cols: vove ven vodeg tofis tata niteb Gokuv Vuguk Rufal
[-52  57 -23  -3  36 -15  18 -24   5] = M
[-52  57 -23  -3  21 -15  18  -2   5] = P
[-31 -32 -23  28 -13 -17 -15 -20  22] = Q
[-10   0  -7  35 -14  -5 -38 -50  28] = E
[-19  -7   9  55 -13   4 -80 -41 -10] = T
[ -9 -41  -5  90 -46  12 -65 -65  -1] = V
gone Q: [-17 -23 -20 -32  28 -13  22 -15]  [-31]
down: [ 57  57 -32]  ven
down: [18 18]  Gokuv
gone M: [ 57 -15  -3 -52   5  36  18 -24]  [-23]
down: [ 9 -5]  vodeg

cols: kef vul sak kuz
[-80   6 -57  16]  K
[ 17   6 -14  18]  G
[ -9   6  -7 -22]  W
[-80   6 -14  16]  F
[ -9   6 -14  18]  X
[ -8  -9 -58 -49]  C
gone C: [-49 -58  -9]  [-8]
gone G: [  6  17 -14]  [18]
down: [ -9 -80  -9]  kef
down: [17 -9]  kef
down: [-57 -14  -7 -14 -14]  sak

cols: miz Ler pekis zis Gem
[-64 -62 -63  69 -61]  nela
[-40 -38 -42  45 -41]  befi
[-44 -40 -45  55 -44]  nivo
[-45 -41 -46  56 -46]  muvem
[ 76  75  82 -49  77]  popi
down: [-64 -40]  miz
gone nela: [ 69 -63 -61 -64]  [-62]
gone popi: [ 77  82 -49  75]  [76]

cols: Pilu mozo loto poput
[58 56 22 67] : zuf
[ 36  30 -33  50] : Dusa
[52 56 22 67] : faliv
[61 25 63 62] : lusa
gone lusa: [62 25 63]  [61]
gone lusa: [63 61 62]  [25]
down: [67 50]  poput
gone lusa: [25 63 61]  [62]

cols: Pezi Razel Kono kud sof Fum peg Muzev
[ 15 -32  34  33  -3 -28   5 -13] -> suti
[-24  74 -40 -47  29  22  -1  38] -> tufed
[ 13 -31  34  33  35 -26   2 -19] -> pimu
[ 13 -31  34  33  -7 -26   2 -22] -> Pid
[  9  -3   1   2  33 -29  20  42] -> div
[-24  78 -43 -50  25  19  -3  35] -> Pulo
[-29  62 -39 -46   9  30 -17   9] -> vami
[ 12 -43  35  35  -8 -20  -2 -22] -> lizas
[ 13 -34  35  34 -10 -23   0 -22] -> Fos
gone Pid: [ 13 -31  33   2 -22  34  -7]  [-26]
gone pimu: [ 33 -26  13  35 -19   2 -31]  [34]

cols: sud muvi rorom lep
[-68  16  38 -20] -> kazu
[ 32 -31 -25 -24] -> timu
[ 42 -28 -15 -14] -> Kor
[ 48  -2 -31   7] -> Bip
[ 45  -7 -39   6] -> bufu
[ 46   5 -41  13] -> Karim
[-71  27  32 -11] -> Zades
gone timu: [ 32 -24 -31]  [-25]
gone Karim: [  5 -41  46]  [13]
down: [-20 -24]  lep

cols: ren Lodo kune Vifo
[-51 -60   2  44] = Sol
[-60 -71  21  29] = kipog
[-55 -65  24  46] = vur
[-60 -69  29  27] = vuliz
[ 48  46  47 -31] = dugos
gone kipog: [ 29  21 -60]  [-71]
gone dugos: [ 48 -31  47]  [46]
down: [-60 -55]  ren
down: [-51 -60]  ren
down: [44 29]  Vifo
down: [21 24 29]  kune

cols: feg Dat Zuki sekur Vuv
[-37   3  -3  -2 -48] -> Kode
[-11 -28 -12  13  80] -> pati
[  5   6  71  21 -13] -> puze
gone pati: [-12  13 -28  80]  [-11]
gone puze: [ 21   5  71 -13]  [6]
gone Kode: [  3 -37 -48  -2]  [-3]
down: [-37 -11]  feg

cols: Fet kofa telom nid
[-12  -4  22  -9] -> Sova
[-33  -5  39  14] -> bufet
[74 35 73 19] -> vonor
[18 20  3 58] -> kodag
[-43 -42  41   5] -> Mano
[-10  -9  14 -22] -> Sog
[-42   5 -43   4] -> kase
gone Mano: [  5 -42  41]  [-43]
down: [39 73  3 41 14]  telom
gone kodag: [58  3 18]  [20]
gone vonor: [35 19 73]  [74]

cols: ziti Bivu figim bube mut Tadar Gita Vili Luviz sov
[ -6  18  -7  -3   8  -8 -30  20  -1   6] -> keb
[ 13  18 -36  34  17 -10 -13   4 -23   9] -> Palid
[ 13  14 -36  34  17  18 -39  34  37 -26] -> gatuf
[ -8  18  19  -3   8  -8 -30  20  -1   6] -> Mun
down: [13 13]  ziti
gone Mun: [ -8   8  20  -3  19  -1 -30  -8   6]  [18]
gone Palid: [  4 -10 -23  34   9 -36  17  18 -13]  [13]
gone Mun: [  8   6  -1  -3  -8  20  -8  19 -30]  [18]
gone Palid: [-23  13  18 -36 -13 -10  34   4   9]  [17]
gone gatuf: [ 34 -26  37  17  18  34 -36  14 -39]  [13]
down: [ -1 -23  37]  Luviz

cols: nibu Lovi voke kun vunir sapud Vefi robot
[  4  12  13  12 -44  32  -9  23] : Dofi
[ 16 -55 -40   2  50   9  44   8] : Delo
[ -8 -29  77 -22  -1   0 -40 -30] : dufi
gone dufi: [-40  -8  77 -22 -29   0  -1]  [-30]
gone Dofi: [ -9  32  12   4  12  23 -44]  [13]
gone dufi: [  0 -30 -40  -8 -22 -29  -1]  [77]
down: [23  8]  robot

cols: Nalu Nat zedar bek Tunak kiv falig
[ 32   1  -8 -11 -10  -3  27]  nibap
[13  6 22 17 -1 14 26]  selum
[ 79  46  47 -13  43 -34   7]  didi
[ 31  34  -1  -1  50 -21  -8]  vugo
[ 42  48  19  13  62 -17  -3]  pegik
[37 16  7  5 14  3 36]  tivu
[ 50  36 -16 -13  50 -28   0]  Koga
[ -8  34  -8  -7  55 -34 -22]  dumal
[33 13  2  2 19  3 37]  zonol
[ 32   1 -14 -11 -10  -3  27]  Lir
[31 34 -1 -1 33  2 32]  Foma
gone didi: [-13  47  43   7  79 -34]  [46]
gone dumal: [ 34  55  -8  -8 -34 -22]  [-7]
down: [-10  -1  43  50  62  14  50  55  19 -10]  Tunak
gone zonol: [19  2 37 33 13  2]  [3]

cols: sitol lom bon Vamiv Mez pas konu
[ 14  -1  12   8  37   0 -26] -> Sal
[-19   5  12   8  37 -20 -26] -> pud
[ 27 -39  15  21  27 -11  48] -> Vuki
[ -8 -28  10 -33 -15 -43  -7] -> sapa
[ 20  12  24 -41   6 -32  21] -> poki
[  1 -36  17  15  14  -7 -11] -> Niden
down: [-39 -28  12 -36]  lom
gone Niden: [ -7  15 -11  17 -36   1]  [14]
gone Niden: [ 14  17 -11  15  -7 -36]  [1]
gone Sal: [ 12   8 -26  14  -1  37]  [0]
down: [  8   8  21 -33 -41]  Vamiv
gone pud: [-19  37  12 -26   8   5]  [-20]
down: [15 10 24]  bon

cols: fik muvis kudop Nunil Lobi Vopef nera fofav Dib
[21 16  4 19  8  8 24 17 14] = Veru
[25 19  5 22  8  6 21 20 10] = Nemas
[16 26 41 22 81 51 22 26 43] = gezus
[27 21 45 22 32 27 23 27 21] = Tenup
[27 17 18 25  9 16 17 19 15] = paba
[43 19 46 28 17 14 22 24 14] = dugep
[18 24 26 22 20 26 18 21 24] = Voson
down: [21 25]  fik
down: [ 4  5 41 45 18]  kudop
gone Veru: [14  4 24  8 21 17 16  8]  [19]
gone Nemas: [ 8  6 19 25  5 22 10 21]  [20]
down: [46 26]  kudop

cols: ruze Puf Kuvuk Fopo Reped mim levo Kebu
[-7 67 11  6 31 37 19 29] : mifot
[ 12 -46  48 -17  20 -16  13  13] : sim
[ 12 -46  21  24  20 -16  13  13] : Pom
gone Pom: [-16  13  12 -46  21  13  24]  [20]
down: [19 13]  levo
gone sim: [ 13  13  12 -46 -17  48  20]  [-16]

cols: vekur rul vemid bokib mar
[ -1  32  -9 -90 -41] -> ropu
[ -1  34  -9 -90 -41] -> kezoz
[ -1 -27   5  81  30] -> zala
[-12  27 -34  35 -66] -> Duna
[-1 32 -9 64 35] -> Luk
down: [ -9   5 -34  -9]  vemid
gone kezoz: [ -1 -41 -90  -9]  [34]
down: [-27  27]  rul
down: [-41 -41  30]  mar
down: [-90 -90]  bokib

cols: dud Taku livom Sedo gunes luv Giko satuv Mita rones
[ 27 -14  -4   9 -17 -10  -4  -4  22  14] -> lezu
[  2 -11 -23  20  -3  -2 -10 -14  14   8] -> ziva
[ 21   5 -77   9  35  11  67 -27  -8  23] -> zadir
[ 26   6 -29  13   1  40 -23 -10   1  -5] -> sokoz
[  0  17 -16   9   9  17  -5   8   6  -1] -> mufig
[-11 -31 -16  12  23 -38   9 -14 -17   9] -> Repi
[ 19 -56  -1   5 -35  17 -34 -10  -1  11] -> duv
[-38 -48  14   1 -14 -23 -26  -1   1   4] -> ziro
[  6 -22  13 -19 -32  43 -73 -43   7 -46] -> Suv
[-23 -21  38 -13 -29 -11 -72 -22  29 -32] -> rugus
[ 0 -3 31  6 -1 -2 21 86 -9 63] -> kopam
gone lezu: [-14  -4  -4 -17  -4  22  27   9 -10]  [14]
gone kopam: [-3 -2 63 86  6  0 -9 31 21]  [-1]
down: [-11  19 -38   6 -23]  dud
down: [ 14   8  23  -5  -1   9  11   4 -46]  rones
gone Repi: [-16   9  23   9 -14  12 -11 -31 -38]  [-17]

cols: Ros zos duda nuson sifu
[-49  65 -63 -74 -42] = giso
[-86 -10 -63  35  -9] = Sil
[-49  65  44 -74 -42] = Bikom
[-35  51  26  69 -71] = bunu
down: [-42  -9]  sifu
gone Sil: [ 35 -63 -10  -9]  [-86]
gone Sil: [-10  35 -63 -86]  [-9]

cols: tul Dil givu ruli nasas
[34 27 49 12 12] = zufub
[15 23 65 13 16] = kog
[20 54 51  4  3] = Ked
[19  3 24 27 60] = Gatu
[14  8 49 23 39] = muraz
[11 16 65 17 24] = Lasuz
[ 3 16 18 11 17] = deru
down: [12 16  3 60 39 24]  nasas
gone deru: [18 16  3 11]  [17]
down: [51 24]  givu
down: [49 65 51 24 49]  givu
down: [12 13  4]  ruli
down: [15 20 19 14 11  3]  tul

cols: vitu tera lemo Bugi zuto Vogik Zutug sokis bibiz vuzop
[-75 -78  69 -78  84  82  77 -80  77  66] : bodo
[ 79  77 -75  81 -81 -76 -77  80 -82 -81] : sor
[-75  85  69 -78  84  82  77 -80  77  82] : Vugi
[-72 -80  81 -76  80  77  75 -75  73  80] : Masag
[ 78  83 -79  83 -79 -80 -76  81 -80 -68] : Rezat
[-83 -81  74 -72  75  69  77 -83  72  78] : Menen
[-73 -65  81 -72  82  62  57 -77  81  83] : monol
[ 78 -83 -82 -74  78  76  75 -82  79  72] : ledul
[-75 -83  76 -74  78  76  75 -82  79  75] : dozi
[-75 -83  71 -80  73  73  81 -78  85 -74] : Mip
[ 78  80 -73  82 -77 -77 -76  72 -82 -84] : lano
gone Vugi: [-78  77 -80  82  77  82  69 -75  85]  [84]
down: [-78  77  85 -80  83 -81 -65 -83]  tera
gone Mip: [-80  85 -74  73 -83 -78  73  81  71]  [-75]
gone ledul: [-83 -82 -82  75  78  76  72  78 -74]  [79]
gone ledul: [ 78 -82 -74 -82  79  72  78  75  76]  [-83]
down: [-72  78]  vitu

